Below are the code and all the weights of a small trained network. Each question names an input and a target symbol and asks about switching units off, where a switched-off unit gives its printed mean instead of its output.

import numpy as np


def w(rows, s, z=0):
    codes = np.array(rows[::2]) - 128.0
    scale = np.full(codes.shape[1], s)
    scale[-1] = z or s
    return codes * scale


def norm(h):
    return h / np.sqrt((h * h).mean(-1, keepdims=True) + 1e-5)


def f(y):
    return y / 2 * (1 + np.tanh(0.7978845608 * (y + 0.044715 * y**3)))


def softmax(a):
    e = np.exp(a - a.max(-1, keepdims=True))
    return e / e.sum(-1, keepdims=True)


def log_softmax(a):
    a = a - a.max(-1, keepdims=True)
    return a - np.log(np.exp(a).sum(-1, keepdims=True))


def net(x, mask):
    ids = ['γζλμπφω'.index(c) for c in x.split()]
    T = len(ids)
    res = E[ids] + P[:T]
    u = 0
    for l in range(2):
        r = norm(res)
        for j in range(2):
            rows = slice(4 * j, 4 * j + 4)
            q, k, v = (r @ M[l][rows].T for M in (Q, K, V))
            z = softmax(np.where(np.tri(T) > 0, q @ k.T / 4**0.5, -1e9)) @ v
            o = O[l][rows]
            res = res + np.where(mask[u + j], z, o[:, -1]) @ o[:, :-1]
        u += 2
        y = f(norm(res) @ A[l][:, :-1].T + A[l][:, -1])
        res = res + np.where(mask[u : u + 8], y, B[l][:, -1]) @ B[l][:, :-1]
        u += 8
    return log_softmax(norm(res)[-1] @ U[:, :-1].T + U[:, -1])


Q, K, V, O, A, B = {}, {}, {}, {}, {}, {}
E = w([
[11,108,155,134,123],'γ',
[74,154,146,151,116],'ζ',
[84,149,167,111,114],'λ',
[135,225,136,75,193],'μ',
[64,111,156,140,81],'π',
[132,87,160,176,234],'φ',
[162,81,232,62,119],'ω',
],0.011)
P = w([
[2,164,187,158,81],'0',
[36,104,71,94,129],'1',
[62,109,110,111,145],'2',
[81,106,106,113,143],'3',
[99,110,110,122,135],'4',
[119,95,96,122,140],'5',
[142,100,105,124,143],'6',
[162,111,111,136,130],'7',
[184,116,104,141,136],'8',
[122,96,104,141,151],'9',
],0.0055)
Q[0] = w([
[107,129,165,131,158],'0.h0',
[253,101,53,63,186],'0.h0',
[32,160,161,167,92],'0.h0',
[16,183,166,176,88],'0.h0',
[53,145,143,180,117],'0.h1',
[120,168,82,143,120],'0.h1',
[139,139,91,105,131],'0.h1',
[205,118,74,104,97],'0.h1',
],0.015)
K[0] = w([
[145,151,129,145,122],'0.h0',
[7,122,151,121,112],'0.h0',
[243,142,133,129,147],'0.h0',
[247,132,131,142,145],'0.h0',
[183,129,133,127,129],'0.h1',
[136,126,155,106,102],'0.h1',
[96,111,135,120,102],'0.h1',
[79,137,118,107,115],'0.h1',
],0.017)
V[0] = w([
[133,3,196,100,179],'0.h0',
[109,181,68,118,240],'0.h0',
[102,86,109,203,194],'0.h0',
[149,188,160,47,171],'0.h0',
[136,126,170,110,192],'0.h1',
[131,141,115,118,128],'0.h1',
[102,60,186,97,156],'0.h1',
[135,146,165,57,104],'0.h1',
],0.0057)
O[0] = w([
[190,43,203,126,187,224],'0.h0',
[73,129,51,101,254,159],'0.h0',
[154,114,109,237,215,212],'0.h0',
[119,132,117,26,175,120],'0.h0',
[145,105,123,96,194,216],'0.h1',
[93,124,127,106,128,105],'0.h1',
[212,102,95,127,153,253],'0.h1',
[157,130,152,62,108,96],'0.h1',
],0.0049,0.0044)
A[0] = w([
[128,229,2,39,216,56],'0.n0',
[118,189,131,99,19,165],'0.n1',
[160,158,93,104,135,6],'0.n2',
[91,92,73,138,209,59],'0.n3',
[226,167,163,99,146,195],'0.n4',
[83,118,167,60,156,137],'0.n5',
[117,85,201,123,179,252],'0.n6',
[162,225,154,224,139,253],'0.n7',
],0.0067,0.0028)
B[0] = w([
[69,56,106,69,93,145],'0.n0',
[211,144,74,144,161,137],'0.n1',
[13,157,254,146,106,107],'0.n2',
[150,120,88,157,176,192],'0.n3',
[47,59,112,78,91,157],'0.n4',
[171,139,113,113,94,155],'0.n5',
[218,70,85,98,138,254],'0.n6',
[106,100,60,66,195,171],'0.n7',
],0.0069,0.0068)
Q[1] = w([
[151,30,178,69,137],'1.h0',
[93,30,156,146,150],'1.h0',
[90,62,146,115,153],'1.h0',
[91,99,71,56,182],'1.h0',
[61,201,199,199,31],'1.h1',
[82,178,185,128,58],'1.h1',
[101,248,186,171,106],'1.h1',
[163,167,198,116,146],'1.h1',
],0.013)
K[1] = w([
[108,193,236,94,75],'1.h0',
[40,194,207,186,89],'1.h0',
[51,205,177,129,115],'1.h0',
[114,188,145,113,168],'1.h0',
[132,7,22,98,118],'1.h1',
[147,50,36,132,146],'1.h1',
[199,53,23,65,100],'1.h1',
[156,155,37,46,175],'1.h1',
],0.013)
V[1] = w([
[193,100,222,48,83],'1.h0',
[72,92,207,140,110],'1.h0',
[151,119,159,55,167],'1.h0',
[205,153,73,100,58],'1.h0',
[109,47,115,255,175],'1.h1',
[47,160,71,180,25],'1.h1',
[129,230,80,126,246],'1.h1',
[16,84,120,61,151],'1.h1',
],0.0061)
O[1] = w([
[62,10,88,130,132,3],'1.h0',
[127,94,182,117,185,126],'1.h0',
[85,95,107,89,114,84],'1.h0',
[108,118,38,218,101,93],'1.h0',
[101,109,199,224,223,201],'1.h1',
[54,250,163,174,84,223],'1.h1',
[205,199,8,104,234,175],'1.h1',
[25,156,197,1,210,193],'1.h1',
],0.0062,0.0027)
A[1] = w([
[102,179,148,86,2,27],'1.n0',
[129,209,132,127,141,123],'1.n1',
[92,13,134,136,126,46],'1.n2',
[139,178,162,134,121,91],'1.n3',
[110,23,111,127,109,2],'1.n4',
[201,150,172,72,59,134],'1.n5',
[120,136,116,44,170,103],'1.n6',
[94,99,200,150,155,117],'1.n7',
],0.0099,0.0056)
B[1] = w([
[137,70,58,217,176,134],'1.n0',
[180,144,166,75,118,237],'1.n1',
[254,205,147,107,124,254],'1.n2',
[182,123,180,90,146,146],'1.n3',
[178,209,218,59,158,211],'1.n4',
[179,147,167,84,57,162],'1.n5',
[57,95,100,172,100,187],'1.n6',
[98,55,70,134,111,180],'1.n7',
],0.0079,0.0033)
U = w([
[52,114,240,120,161,8],'γ',
[161,254,135,116,120,197],'ζ',
[148,113,9,146,47,44],'λ',
[45,123,59,29,120,104],'μ',
[107,104,142,223,59,165],'π',
[171,76,86,169,228,175],'φ',
[205,66,172,50,63,165],'ω',
],0.0067,0.0016)

Each question gives the input, a string of symbols that net reads in full, and the target symbol t.
The units are the heads (4 rows each of Q, K, V and O) and the neurons (one row each of A and B). Each row of codes is followed by its name. A weight is (code - 128) times the scale printed after its matrix; where a second scale follows, it is the last column's (O, A, B and U).
mask holds one flag per unit, layer by layer, with each layer's heads first. A switched-off unit (its flag False) gives its mean, the last column of its rows in O or B, instead of its output. The means were averaged over made-up inputs and are rounded, as every weight is.
A unit's drop is (log p(t) with every unit on - log p(t) with that unit switched off) / (log p(t) with every unit on - log p(t) with every unit switched off).
The circuit of an input: a set's keep is (log p(t) with only the set's units on - log p(t) with every unit switched off) / (log p(t) with every unit on - log p(t) with every unit switched off). Starting from the 12 units with the biggest drops (on a tie, the unit counted first), units are removed one at a time, each time the one whose removal leaves the highest keep (on an exact tie, the one counted first), for as long as the keep stays at least 0.8.
circuit, biggest first: the units of the circuit, biggest drop first
top k neurons: the k neurons with the biggest drops, biggest first
top k neurons in layer l: the k neurons of layer l with the biggest drops, biggest first
input μ ω ζ φ ζ φ λ φ ζ ζ, target μ: top 2 neurons -> (0.n6; 0.n0)
input π ζ ζ ζ ζ ζ λ, target π: top neuron -> (0.n1)
input ω φ φ φ π ζ ω ζ, target ω: top 2 neurons in layer 1 -> (1.n2; 1.n4)
input ζ ζ ζ ζ ζ, target ζ: circuit, biggest first -> (0.h0; 0.n6)
input π γ γ ζ ζ, target π: circuit, biggest first -> (1.h1; 0.h0)
input ζ ζ π, target ζ: circuit, biggest first -> (1.h0; 0.h0)
input ζ ζ ζ φ φ ζ ζ ω γ, target ζ: circuit, biggest first -> (1.h1; 1.h0; 0.h0)
input ζ ζ ζ, target ζ: top 2 neurons -> (0.n6; 0.n1)
input ζ φ λ ω γ ζ φ ζ ζ ω, target ζ: top 4 neurons in layer 0 -> (0.n6; 0.n1; 0.n7; 0.n0)
input λ ζ λ, target λ: circuit, biggest first -> (0.h0; 1.h0; 0.n1)
input ω ζ ζ ζ μ ζ φ ζ ζ φ, target ω: top 3 neurons -> (0.n0; 1.n2; 1.n4)
input π ω ζ λ γ γ ζ φ φ, target π: circuit, biggest first -> (1.h1; 0.h0; 0.n1; 0.n6)
input ζ φ ζ ζ π ζ ζ γ φ φ, target ζ: circuit, biggest first -> (0.h0; 1.h1; 1.h0)
input φ ω γ, target ω: circuit, biggest first -> (0.h0)
input λ ζ γ ζ ζ γ γ γ, target γ: top 3 neurons in layer 0 -> (0.n6; 0.n7; 0.n3)
input π ζ λ φ ω φ ω γ γ, target π: top 2 neurons -> (0.n1; 0.n7)
input ζ φ π φ π μ φ μ ζ π, target ζ: top 4 neurons -> (0.n1; 0.n4; 0.n6; 0.n7)
input π ζ φ φ ζ μ φ φ ω, target π: top 2 neurons -> (0.n1; 0.n6)
input μ ζ ζ ζ ζ π ζ ω ω, target μ: top 2 neurons in layer 0 -> (0.n4; 0.n0)
input γ λ ζ ω, target γ: circuit, biggest first -> (1.h1)
input ω φ φ γ φ, target ω: top 2 neurons -> (1.n2; 1.n4)
input ω ω φ μ, target ω: top 2 neurons in layer 1 -> (1.n2; 1.n4)
